Each row is followed by its class; each block has classes of its own.
[-240  478  271 -195  -47  208 -421  200  505 -170   54  152  308 -274
  211   92  319  169  -25   75   21   51   43 -434 -249 -134   36 -275
 -190   -8   98   79]  zise
[-223  259 -157 -120  313  181 -189 -167  123  -14 -110  114  270   29
 -230  138 -215 -263  181 -221  432 -225  414 -330 -152  100  106 -637
  264 -232   49 -366]  palu
[-162  524  -29 -118  300  233 -541  112  595   48  329  397  322 -213
  335 -104  268  203  -29  -25   47  266  -32 -391 -676 -314  187 -432
  174  195  -70 -132]  fanu
[ 146  532 -665  115  -61   69  468 -286  532 -413  -94 -635  -80 -284
   27 -225  310   -2 -248  617  218   53   87 -182 -156 -211 -137 -217
  689  440 -101 -132]  mesag
[-239  497  300 -141   97  215 -575  138  653 -156  106  347  397 -245
  276  101  323  178  -84    6  150   -9   38 -446 -423 -143  106 -514
 -136  -66   98 -102]  zise
[-250  413 -256  -92  535  413 -169 -447  191  103  166  325  218  146
 -139  -22 -289 -190  154 -178  334  -94  394 -212 -451   13  264 -827
  458 -192  -55 -553]  nifum
[  88 -493   63  141 -119 -423  354  166 -262  570   50   11 -247  173
  131 -262   88  415  246 -480 -539  358  123  194  236   95  110  487
 -132  146 -285   39]  zise
[-171  426  849 -153  105  -17 -416   34  479  364 -163 -215  341  249
  315 -283  778  514 -289 -385  303  148 -189 -426 -275   93  757 -447
  179 -200  142 -486]  sofeg
[-123  404 -211 -153  384  248 -375  191  444  147  267  360  276 -219
  323 -164  191  107  131   89   62  231  -14 -396 -577 -247  153 -349
  194  317  -72   52]  sofeg
[-328  440  -52 -139  488  367 -227 -432  128   53   76  423  240   45
 -189  123 -231 -161  141 -185  318  -85  391 -228 -454   41  223 -854
  293 -344   21 -532]  palu
[-170  508  870 -176  182  -36 -363  -48  470  397  -79  -80  406  193
  288 -344  821  601 -348 -428  328  144 -148 -399 -367   52  843 -485
  209 -221  125 -606]  veziz
[ 236  -41    0  -81  516 -151  134  398  657  472  147 -280  190   23
  517 -719  723  162   32  -43  321   74  -93 -283 -540 -198  662 -444
  632  222  -80  -13]  zise
[  32  531 -340   35 -184  -60  133 -151  681 -423 -326 -489   61 -145
   87 -139  458  146 -434  530  131   57   70 -271 -258 -214  -20 -236
  517  388 -156  -84]  ralu
[-211  399  239 -129   60  110 -634  227  665 -154  126  323  407 -188
  341   77  277  160 -125  -61   10  -16   63 -429 -339 -133   48 -432
 -139   74   19  -17]  ralu
[-236  548  165 -234   79  337 -397   62  456  -45  227  292  301 -276
  256   -4  265  182  -15   34    3  120   59 -415 -361 -185   41 -360
  -90   29   88  -24]  sofeg
[-192  519  219 -107    0  237 -503  120  556 -123  154  285  362 -357
  271   50  375  186  -85   70  171   58   80 -461 -287 -145   77 -255
 -224    2  133  -10]  vufuf
[ -20  306  478  -98  274   24 -197   32  695  536   62 -217  203  213
  498 -515  795  388 -154 -233  315  126 -167 -396 -625 -101  799 -593
  461   23   47 -431]  nifum
[  35 -421   82   77  -52 -408  346  100 -291  634  110   22 -225  232
  161 -281  -14  433  198 -528 -631  407   87  229  169  132  219  391
  -37  140 -308   12]  nifum
[-242  596  890 -149  200  144 -419 -180  422  342  -13  -44  371  281
  226 -253  784  630 -391 -512  341  255 -183 -342 -397   23  899 -517
  177 -299  178 -789]  ralu
[-193  400 -417 -128  654  496   25 -436    9   56  213  296  155   57
 -252  -52 -335 -277  263 -146  398  -62  382 -100 -424   -8  199 -821
  558 -227  -16 -480]  palu
[ 173  430 -607  111  -97   96  438 -214  480 -373 -168 -761 -159 -251
  -44 -249  252  -14 -197  586  238   43    6 -161 -117 -163 -145 -247
  704  324  -64  -59]  nifum
[-363  458   26 -135  286  312 -320 -403   93   11  -72  372  322   43
 -283  143 -256 -104   21 -226  288 -144  394 -291 -316  102  151 -782
  219 -292   35 -485]  veziz
[-142  543  695 -150  323   96 -312 -182  631  422   13  -30  337  150
  363 -382  855  518 -275 -396  358  190 -134 -375 -633  -45  862 -732
  445 -214   98 -711]  palu
[ 277  -22   83   -7  381 -253   99  421  675  482  119 -449  120  -18
  543 -738  772  167   31  -26  286   60  -81 -351 -444 -164  586 -384
  577  289  -29   38]  fanu
[ 124  526 -450   90 -314 -102  243 -212  596 -454 -280 -656  -21 -197
   35 -149  374   80 -363  505  154  -13   95 -252  -97 -138 -107 -210
  546  473  -84  -67]  fanu
[  73 -562   22  143   22 -522  373  208 -247  689  159  108 -217  222
  220 -270  -15  382  220 -560 -596  355  101  218  179   80  265  327
 -134  222 -287  -21]  fanu
[  53  558 -415   85 -192   -5  380 -379  403 -304 -110 -606  -52 -288
  -48 -142  343  118 -309  423  168   47   13 -148 -144 -143  -46 -312
  591  274  -24 -278]  veziz
[ -76 -245  251   -3  -31 -260  210  -66 -344  612  125  117 -257  267
  145 -163   35  511  192 -600 -559  410   89  230  136  163  241  293
 -107   35 -280 -158]  palu
[ -64  330 -155 -152  339  249 -384  266  467   99  263  290  244 -254
  271 -195  248   84  120  176   88  240  -71 -314 -574 -307  154 -199
  236  215 -102  167]  veziz
[-312  439 -205 -177  537  560  -77 -398 -137   87  134  191  134  131
 -357    3 -392 -224  296 -132  325   23  342 -141 -255   59  202 -598
  332 -348   43 -467]  nifum
[ 131  415 -588   28 -101  -11  339  -73  700 -383 -255 -509    8 -211
  114 -255  416   80 -319  573  142   47   94 -220 -223 -254  -12 -264
  629  509 -194  -11]  ralu
[ 162 -426  -93  140   69 -296  308  113 -282  645  118  -45 -321  206
  163 -436   81  375  273 -351 -475  353   67  268  161   49  114  513
   84  281 -390  122]  veziz
[-352  532   88 -177  218  313 -274 -412   12   -6  -68  265  287   37
 -283  192 -181  -81   40 -268  321 -144  415 -287 -256  107   78 -677
  172 -374   84 -494]  palu
[-171  448   94 -176  157  207 -502  174  518   34  189  306  333 -164
  287 -104  323  179   28    2   67  255  -22 -370 -500 -214  154 -301
   69   57  -54  -30]  mesag
[ 126 -476  -53   91  -13 -314  430  154 -347  616  144 -106 -361  192
  187 -402    0  313  266 -418 -574  342   55  243  155  104   88  416
  125  271 -362  174]  vufuf
[-293  593  315 -153   21  255 -638   84  567 -189  130  278  440 -220
  249  107  266  182 -126  -92  120   40   56 -478 -267 -124   55 -407
 -244   10  168 -120]  fanu
[ 124 -417  -50  101  -38 -237  403    6 -395  583   19 -172 -407  208
   84 -481   -4  373  319 -373 -617  537   34  298  202  135   73  489
  151  222 -399  206]  nifum
[-264  543  396 -194 -225  159 -609  122  657  -71  113  226  402 -263
  365   96  348  226 -116  -35   16  -32   59 -571 -331  -82  -15 -425
 -255   43  170    1]  nifum
[ -22  481 -290  -18 -297 -129  253 -154  530 -436 -261 -524   82 -261
   -7   82  249  101 -417  363   54 -117  120 -301   -4  -73  -94 -318
  378  266   17 -197]  sofeg
[   4 -308  126   -9   19 -232  223   47 -369  623   66   98 -296  345
  109 -316   14  428  151 -491 -584  394   28  199   44   90  244  375
   69  165 -413  -25]  vufuf
[ 128 -589 -226   98  182 -423  448  149 -211  744  220  282 -264  204
  233 -365  -53  351  245 -425 -608  363  108  253   -2  -51  282  322
   84  325 -490   32]  veziz
[-383  568  102 -134  322  371 -336 -573  126  -59   -7  400  283  116
 -226  170 -166  -57   21 -264  345  -61  404 -247 -358   92  162 -796
  198 -412   35 -648]  palu
[-178  480  174 -241    2  391 -404  247  480 -173   60   -5  225 -250
  213 -102  360  148   43  189   44  158  -10 -412 -241 -193  -70  -98
  -45   70   41  263]  zise
[-297  613  217 -252   85  256 -680  104  472  -58  145  416  430 -195
  193   65  328  279  -48  -10  101  266  -33 -466 -508 -181  180 -292
 -127   13   54 -135]  zise
[  37 -265  107  169 -142 -241  279 -115 -392  474    7 -132 -364  203
   44 -358   40  447  206 -447 -628  548   58  284  265  146   32  470
  -13  184 -324   59]  fanu
[-314  522 -118  -96  568  491  -91 -466  -49   47  147  321  210   66
 -265   37 -364 -149  136 -122  307  -18  381  -88 -411   37  143 -675
  385 -355   30 -484]  nifum
[-145  689   30  -67 -543 -163  161 -271  439 -427 -312 -572  192 -306
  -76  140  427  208 -506  165  143 -142  131 -422   48   13  -30 -358
  196  100  161 -416]  vufuf
[  46 -309   -5   51  182 -152  285   46 -433  629  194   56 -308  248
  129 -330  -39  369  297 -469 -481  431   56  213  108   69  121  444
   47  175 -333  103]  palu
[-357  559  491 -241 -130  107 -710  118  667 -266  -38  355  466 -238
  250  240  355  209 -216  -77   65  -35   67 -546 -291  -72  119 -468
 -293 -123   78 -198]  vufuf
[ -94  471 -140  -51 -286 -160  194 -145  549 -405 -284 -487  142 -233
   -1   45  308  120 -412  333  101  -86   64 -288  -56  -70    8 -394
  316  170   25 -216]  veziz
[-368  672  611 -227 -116  157 -788   70  468 -304  -75  174  437 -172
  135  225  343  302 -214 -140   13   62   62 -508 -175    5   36 -250
 -283  -93  136 -165]  ralu
[   7  327  410  -52  385  -14 -200   42  702  474   32 -168  280  152
  459 -500  791  342 -174 -219  368   71 -131 -385 -612  -71  786 -713
  536   11   67 -455]  sofeg
[ 199   90  248  -48  315 -197   89  255  609  494  147 -402  179  -39
  510 -632  698  209  -31 -157  282   -5 -100 -355 -488  -48  621 -568
  624  142   55  -98]  nifum
[-263  588  294 -244   20  289 -478   96  515 -143  169  262  284 -287
  237   70  325  182 -110   94   20   71   18 -451 -417 -183  100 -348
 -110  -31   77  -52]  vufuf
[ -79  472  719 -113  205  -22 -273 -104  407  526   11  -95  306  271
  349 -409  801  585 -298 -461  247  195 -168 -318 -444   37  860 -484
  374 -113   64 -577]  sofeg
[  70 -358   25   76   -5 -306  354   32 -390  554    3 -169 -287  112
  103 -379   85  353  292 -472 -518  436   83  227  268  153   59  410
   61  158 -322  149]  palu
[ -19 -285  243  132 -110 -327  232  -48 -254  568  -55  -58 -275  203
  126 -270   64  490  143 -482 -602  439   99  143  186  175  167  349
  -37   95 -339   20]  nifum
[ 114  494 -538   87 -137   18  317 -243  516 -308 -118 -626  -27 -206
  -12 -182  317   85 -335  430  247  -44   45 -163 -155 -178  -57 -296
  647  335  -63 -195]  veziz
[-257  376 -367  -82  586  473  -46 -336   88  120  158  269  185  100
 -213  -51 -284 -265  281  -75  412   -7  390 -220 -366  -27  239 -737
  389 -214  -23 -457]  mesag
[ 145 -387 -132  132   99 -251  482  127 -376  645  186 -143 -367  223
  180 -449   69  348  337 -319 -448  449   77  206  246   39  141  597
    7  304 -346  155]  mesag
[-401  640  564 -210 -126  197 -881  118  566 -218  -49  240  481 -162
  201  220  326  301 -210 -119   69   88    4 -514 -269  -49   73 -266
 -305  -98  135  -39]  veziz
[ 179  369 -679   72  -32  -21  418  -21  536 -315 -261 -571  -81 -228
   70 -266  351   17 -208  702  168  105   20 -175 -185 -257  -59 -115
  636  478 -192  151]  sofeg
[ -26  533 -260  -50 -310 -130  274 -136  528 -426 -194 -567  118 -288
    1   -6  333   28 -418  345  119 -149   79 -369 -115  -98  -32 -429
  421  233   63 -192]  vufuf
[-352  492  -95  -70  413  470 -181 -476   38   92  177  355  272   85
 -210   75 -268 -170  134 -188  374  -45  386 -207 -376   42  153 -757
  202 -325  132 -553]  mesag
[-311  354  -23 -146  286  275 -201 -290   61   66  -30  226  290   78
 -236  122 -310 -173  162 -280  357 -191  416 -298 -192  173  163 -759
  191 -300  101 -488]  nifum
[-226  618  166 -244  193  477 -461  -20  517  -33  274  432  313 -249
  249 -102  327  239  -55  100   95  213  -25 -349 -507 -285  172 -388
   18  -15  -18  -57]  veziz

Next block, with new classes.
[-216  135  282  -93 -258   76  357   90  442  -74 -215  146   -9 -239
 -222  -18  -47   98  402  132  323   43  407  144  -49   85 -143  148
  -24 -583   50   34]  donik
[ 253 -158  -21 -187  137 -117 -229  -92  238   47 -190  -60  -71  -15
  -17 -219 -101 -123  273 -144    0   -7 -110 -138   14 -120  106 -115
  -89   -5  163  -22]  zabot
[ 231   31 -517 -170   88  114  170  -56  167  206 -230 -635  -97 -167
 -289 -435 -224 -127  327 -274   70 -244  121 -214  -36 -246  -88  121
 -124  345   54 -174]  sagu
[ 259 -105 -123   -6   30 -106 -146 -185   67   11   40 -148  -21   -1
   77   49  -57  -92  -88  -22 -105 -145   88  -90  -34   13  -45  -84
   22   24  144 -181]  Voku
[-123  351  238  -59  -82  348  373 -166  120   -6   13  214 -146  -25
  -90  246  233  208 -189  349  -93 -262  115  457  -87  201 -329  143
  140 -346   91  374]  zabot
[-319  153   -9   36 -319   19  288  176  208  -76 -384 -186  115 -239
  -57  -19 -158   84  198 -174  319  322  377 -183   55    8  -67  259
   35 -200  -43   14]  Giko
[ 395  280 -899   74  114  413  258 -227 -100  273  -34 -899 -203  -91
  -50 -166  -71  -34 -279  -36 -241 -601  189  -28  -92  -54 -389  420
  114  644  120  -40]  lunop
[ 186 -106 -654   92   -3    8  106  -87 -125  141   93 -790  105 -143
 -368   -7 -194 -219  -90 -156    6 -377  359 -383    5 -269  -90  -33
  106  600 -109 -549]  rol
[ 283  114 -780  230 -310  211  342  -21  338  -10  -36 -566   55 -195
   33  109 -283  -42 -292  126  -50 -341  868 -150  -69  116 -546  425
   90   46  228 -534]  Fim
[-160   53   -5   68 -365   64  121 -101   47 -149  147  453  154 -164
  237  649  -55   32 -124   83  -20  138  430  -43  405   61  -52   57
  -59 -337    4 -304]  zabot
[ -85   90 -413  -74  103  160  284  282  201   97 -483 -832    0 -108
 -400 -621 -179  -86  363 -191  346 -166  192 -358 -243 -166 -313  173
  253  383   -9  -29]  donik
[-106  113  -24  -18  269   53  -84  -48 -418   66    5 -375   17  195
 -161    6  204   25 -277  -90 -152 -140 -450  -64 -111  -73  -21 -116
  248  422  -93  247]  kosu
[ -35  -73 -182   -9 -157 -183  -75   34  -45   27  166 -128  216 -146
  -38  410 -105 -118  135 -190  121   31  262 -397  240 -152   43   12
  -66   -1  -91 -585]  sidi
[ 247  -62 -343  108 -179   17   76 -146  256  -22  -68 -219   25 -130
   84  146 -206  -91 -112   83  -51 -183  495 -118   13  111 -232  136
   72  -81  199 -359]  kosu
[  42  342  161 -221  136   24   43 -170  119  156 -212   -5 -212  -12
   49  -42  160  181  157   25  -20  -74 -223  342    0  106 -151  279
  -94 -258  135  463]  Giko
[ 242  238 -449 -151    4 -557 -593 -143 -424  317  346 -445   89    0
  219  710  116   72   -1 -526  -87  255 -425 -381  403 -171  289  311
 -298  191    7 -389]  sidi
[  98   31 -339 -152   96 -125 -185  -33  -78   90   44 -264   76  -57
  -41  144  -37  -57   84 -244   -1  -71  -68 -272  217 -258  -25   73
 -136  299  -42 -280]  Giko
[ 315   14 -707  123 -244 -273  -18   18  194  146   27 -628   68 -189
  -58  130 -296  -89   31 -153   90   -5  545 -414   33  -38 -128  354
 -128   46  100 -739]  Fim
[-163  113 -345   16   77  273  355  242   92   15 -430 -716   65  -16
 -322 -425  -71   -4   61  -20  209 -216  235 -197 -307  -99 -430  162
  389  350   28  118]  lunop
[ 130  194 -239  -31   14 -148 -239  -45 -329  197  292 -388  -26   21
  -51  344  115   64  -60 -267  -84  -51 -310 -120   39 -160   16  206
  -62  262  -39 -151]  kosu
[-120  108  -71 -215   81 -369 -257  -93  -35  102 -312 -102  190   -3
  298  194    3   58   47 -357   -1  463 -207 -249  400  -57  211  103
 -140 -140   89  135]  zabot
[-285  163  385   13 -435  169  544   95  359  -60  -11  145  -37 -266
 -393  209  -35   61  298  218  357  -33  558  129 -174  121 -211  121
  122 -543  -24 -128]  zabot
[ 302  -13   90 -145   99  -26 -261 -259  120   23 -115  148 -142   13
  192   35   29   32   16  -12 -182  -61 -245  224   20   53   36  -40
  -90 -138  265  248]  fir
[ 126 -186  123  106 -200  -84 -136 -242  -38 -122  242  214  -30  -34
  159  457    9  -71 -189  102 -144  -29  178  -12   21  142  104 -220
   95 -170   60 -269]  sagu
[  32  219  -74 -143  141  248  354   57  301  125 -323 -388 -170   28
 -361 -398   39   54  217  129  107 -360   64  189 -311   -6 -492  203
  224   17  162  267]  rol
[ 213  -58   32 -311  422   93 -347 -516 -213   65  -16  184 -106   99
  230  -55  123  -19  -73 -165 -433 -162 -621  148  326 -167  351 -289
 -191  277   47  376]  Dupuv
[  87  -14 -131 -240  331  106 -177 -137  -47   25 -104   72   72   34
   89  -57   21  -69   -2  -99 -186 -262 -267  -36  256 -205  -78  -92
  -63  265   35   71]  fir
[-273  264 -354  192 -318  378  614  294  215  -38 -372 -784   37 -237
 -324 -163 -155   52   51   -9  349 -140  645 -184 -289    3 -495  469
  433  123  -15  -37]  zabot
[  87  -85 -207 -143  141  -49 -120   27  -95  134   43 -332   56  -46
 -251  -25  -30 -152  232 -229   73 -195  -88 -353   30 -313  -39  -97
    2  427  -83 -340]  Giko
[ 278  141 -515  -36  125   10  -49 -213 -237  252  129 -685  -81  -84
 -159  -18   -8  -30  -59 -261 -168 -290 -172 -143    1 -202   40  203
  -67  524  -26 -136]  donik
[ 171  242  -63 -114  162  377  -19 -343 -240   66   66  -67 -297   41
   80  -97  187  150 -206 -114 -343 -236 -541  359  -10 -112   83   72
 -104  356   61  572]  Voku
[-273  182   -4 -141 -187  157  482  256  544   53 -722 -273  -13 -326
 -121 -502 -254   32  547 -165  483  255  389 -150  -61  -40 -187  417
   43 -200   57  136]  naf
[   1 -111 -230  -70  -29  -48   33  162    6   16   77 -292  146  -99
 -345   20 -106 -167  192 -156  197 -162  219 -372   18 -297  -76 -113
   12  251 -143 -510]  sagu
[-172  300  242   47 -399   92  381   23  275   -2  -10  118  -30 -199
  -79  270   15  188  112  163  180   54  450  254  -85  212 -218  348
  -43 -645   72    1]  Fim
[ 465  -85 -530 -135  281 -175 -279 -284   78  169 -153 -351   30   63
  193  -43 -126 -184 -154  -39 -225 -270   52 -131  157  -24 -166   12
  -70  249  280 -211]  naf
[ -41  256 -348  -22   93  307  270   63   -4  102 -334 -745  -43  -23
 -193 -334  -30   66  -12  -99   80 -267   27 -102 -236  -38 -347  295
  309  328   28  240]  donik
[ -80  209 -376  167 -416 -156  333   50   93   68  179 -425  136 -224
 -186  597  -47   -4  -80  189  265 -119  849 -148   23  156 -379  295
   82 -270   -8 -622]  naf
[ -31  277  220  -94  -63   23  235    3  240  108 -100  -69 -198  -68
 -207   -3  113  149  269   49  112  -37  -44  269 -205   77 -201  279
   79 -251  102  198]  Dupuv
[ -55  454  -95   27 -441 -246  217  -36  149  176   82 -169  -31 -242
   -9  619   35  222  125  -19  201  226  388   28   67  227 -151  590
 -106 -606   32 -265]  sagu
[-206   36 -110 -214  112  152  301  236  313   27 -611 -450   59 -109
 -309 -636 -180  -54  430 -161  351   25  133 -231 -166 -167 -205   66
  119  148   29  151]  naf
[-150   62  -37   22 -242  110  514  123  410  -26 -192 -222   48 -184
 -419  -30 -129  -42  246  212  303 -196  691   -5 -173   38 -452  100
  191 -307   62 -269]  rol
[ 128   71  -71 -234  187  207 -133 -140  -27   82 -138   -7  -99   86
   58  -91   34    3   66  -80  -92 -167 -290  136   79 -161 -151  -10
  -34  174  136  263]  rol
[ -15 -138  -98  -62  -31  -43 -137    9  -44  -83  133   55  158  -17
  -22  295  -15  -88   77  -59   60  -70  112 -224  185 -190  -37 -188
   48  149  -51 -362]  Dupuv
[-160  -50  102   28 -380 -239  -12   70  -70   17  368  -27  167 -270
 -160  528  -61  -51  218 -200  274  199  304 -338  119 -172  199    3
 -116 -158 -192 -654]  Voku
[-105  154  372 -163  -88 -141  138   30  244   88  -80   83 -109 -113
 -163    0   83  111  449  -35  256  118  -25   90  -81    9   22  132
  -77 -430   19  101]  Voku
[ 273  -21 -538    3  173  -82 -199 -269 -409  190  243 -583  -35   25
  -92  184   32 -142 -246 -200 -227 -341 -151 -221  118 -185  101  -71
   14  637  -90 -278]  sagu
[ 223    6 -362 -151  195   17 -143 -328  -53  139 -177 -230  -60 -112
   90 -144 -106  -94   35 -262 -219 -183 -184  -63  303 -166  165   35
 -200  340   52   68]  fir
[-411   22  195   25 -155  138  320  138   37 -160 -167  -69  201 -114
 -232   23  -54    9    6   13  202   88  307 -122  -43  -29  -67  -83
  206 -126 -126   10]  zabot
[ 248 -176 -405 -278  354 -174 -214 -177    5  158 -210 -269   91    2
  -53 -349 -172 -195  193 -314 -107 -114 -162 -302  290 -305  187 -198
 -273  347    6 -156]  sagu
[  39  148  -67  -43 -301 -205  -46  -54   34  109  115  -51   44 -222
    0  428  -82   28  235 -263  124  241  122 -145  186 -106   73  267
 -194 -149    6 -388]  Dupuv
[ 202  235 -471 -138  352  -29   27  -26   53  268 -227 -692  -89  127
 -132 -236   98   17   35   23  -41 -413  -67  -24 -116   -9 -455  265
  127  210  165  102]  kosu
[ -12  224 -214   88 -359 -159   11   11 -115  115  238 -259   71 -168
  -35  526  -47   65   18 -250   76  185  160 -165  124  -87  -12  410
 -110  -46  -52 -395]  rol
[ 130  101 -115  260 -507  -33  121 -204   47 -106  301   23  -41 -157
  153  649  -52   73 -325  112 -116   47  484   85    9  230 -103  210
   43 -268  122 -381]  Dupuv
[ 245   46 -201 -136  162 -161 -198 -240 -289  320  222 -545 -114  -90
 -167  -43   14  -71  160 -442 -108  -92 -426 -237    0 -275  348   45
 -184  458  -99 -147]  Voku
[-249  176  137  -72 -142  204  300  112  225  -75 -440 -142    5 -131
  -81 -218  -94   89  238 -105  251  191  145   -1  -75    5 -114  186
  119 -176   27  258]  Dupuv
[-378   -6   60   84 -253  198  375  145  136 -257 -299  -70  176 -128
  -93   41 -119   -2  -28   41  237   63  466 -151  -30   40 -193   -9
  310  -97  -79  -34]  sagu
[ 353  107   60  -45   87 -211 -541 -432 -314  129  280   78 -124  149
  461  472  211  121 -331  -86 -420   75 -478  214   87  161  232   47
 -177 -119  215  185]  Fim
[-130  201   42   71 -283 -126  274   38  100   59  120 -138  -42 -125
 -208  280   57  102  116   77  202   -4  336    9  -98  106 -184  178
   65 -318  -20 -203]  Voku
[ 203  293 -117 -103   73 -214 -411 -191 -374  257  208 -168 -131   42
  273  406  202  141   -9 -333 -175  120 -550   19  176  -71  125  333
 -207  165   32  111]  Giko
[ -32   73  265 -402  291 -362 -352 -112  -32  246 -408 -188  -23    4
  -71 -332  -13   14  522 -512  123  412 -673 -135  114 -194  449  -17
 -219  -16    5  351]  Dupuv
[  75   70 -240 -186  112  -39  -87   13  -82  153   73 -301   84  -51
 -174   33  -13  -56  128 -220   27 -109  -72 -238  120 -280  -11   50
 -131  213  -44 -229]  zabot
[-175 -121  229 -269  362 -187 -250  -29 -129    6 -358 -117  172   93
  -94 -297   46  -57  231 -293   38  137 -475 -251  102 -203  259 -308
   90  166  -50  263]  donik
[ 148  165  194 -413  469   25  -16  -80  284  255 -446 -138 -185  121
 -215 -534  113   54  456  -33   25 -169 -507  282 -174  -89 -159   96
  -27  -22  222  534]  Dupuv
[ 284  160  153   65  -20 -274 -550 -425 -515  190  596   29 -184  167
  316  737  338  149 -410 -138 -479   85 -643  211   16  177  406   92
  -92  -52   87  173]  lunop
[  30  -20  425 -417  463  357 -192 -106   36  -26 -242  403 -182  118
  -74 -529  164   -5  266  -94 -127 -212 -728  293  -22 -264   66 -308
 -132  265   40  680]  Giko
[ 409   96   75 -217  205 -358 -596 -332 -193  259  107  -45 -216   76
  289  151  124   69   63 -307 -269  176 -710  112   73   17  355   92
 -317  -68  198  217]  fir
[-351   45  346  -46 -141 -215    2  101 -202  -10   -3 -196  113 -105
 -281  167   59   72  212 -257  267  366 -146 -245  -97  -86  346 -100
  118  -82 -207   19]  lunop
[ -69  183  161 -172  -92 -160  147  -11  326  118 -211   79  -24 -182
 -108  105  -23   76  419   10  221   86  161   34   75   84  -96  203
  -90 -507   73  -41]  fir
[  46    4   35 -185  152  -75 -298  -23 -204  114  128  -40    7   46
 -103   32   78   -1  154 -276  -41  -18 -442 -144   87 -264  199 -102
 -100  264  -81  -27]  Fim
[ 378 -176 -367  -99  106 -298 -298 -103  119  188  -54 -447   41  -23
  -19  -68 -167 -170  167 -175    5  -99   98 -352   -8 -105   13  -30
  -75  134  165 -444]  Fim
[-278  -65 -125  -36  -46    8  292  289  252  -45 -439 -426  255 -140
 -333 -355 -219 -102  265 -117  365   57  424 -376  -96 -152 -185   -5
  162   65  -49 -219]  Fim
[-324  183  376   52  -63   97   -4 -132 -349 -133   40  211   19   54
  196  375  265  221 -363   27 -131  200 -247  186   46  135  118  -58
  145 -102 -116  451]  Giko
[ -23   51 -301  -57 -275 -218   16  153  136   74  -30 -236  158 -294
 -204  238 -218  -62  356 -290  314  137  328 -384  242 -238   13  214
 -180  -23  -70 -571]  fir
[ -44  -41 -160 -137  -99 -132 -139  -15   58    0  -24  127  170 -184
   29  270 -125  -81  231 -179  125  107  148 -283  372 -172   75  -30
 -205  -47  -51 -381]  fir
[ 286  389 -314 -234  223 -118 -329 -219 -279  411   26 -414 -157   61
   96  164  158  101   25 -373 -211  -29 -623   -9  170 -164   34  417
 -175  299  115  179]  zabot
[ 259  287 -306 -321  375 -151    6  -35  130  400 -270 -732 -178   54
 -263 -385   56   19  329 -222   22 -271 -319  -81 -163 -113 -235  369
    3  177  135   96]  sagu
[ 524  213  -34 -278  428  -67 -426 -372 -101  304 -169 -279 -283  148
  187 -228  144   82  -42 -228 -370 -150 -809  271 -100  -10   87  216
 -161  171  308  540]  fir
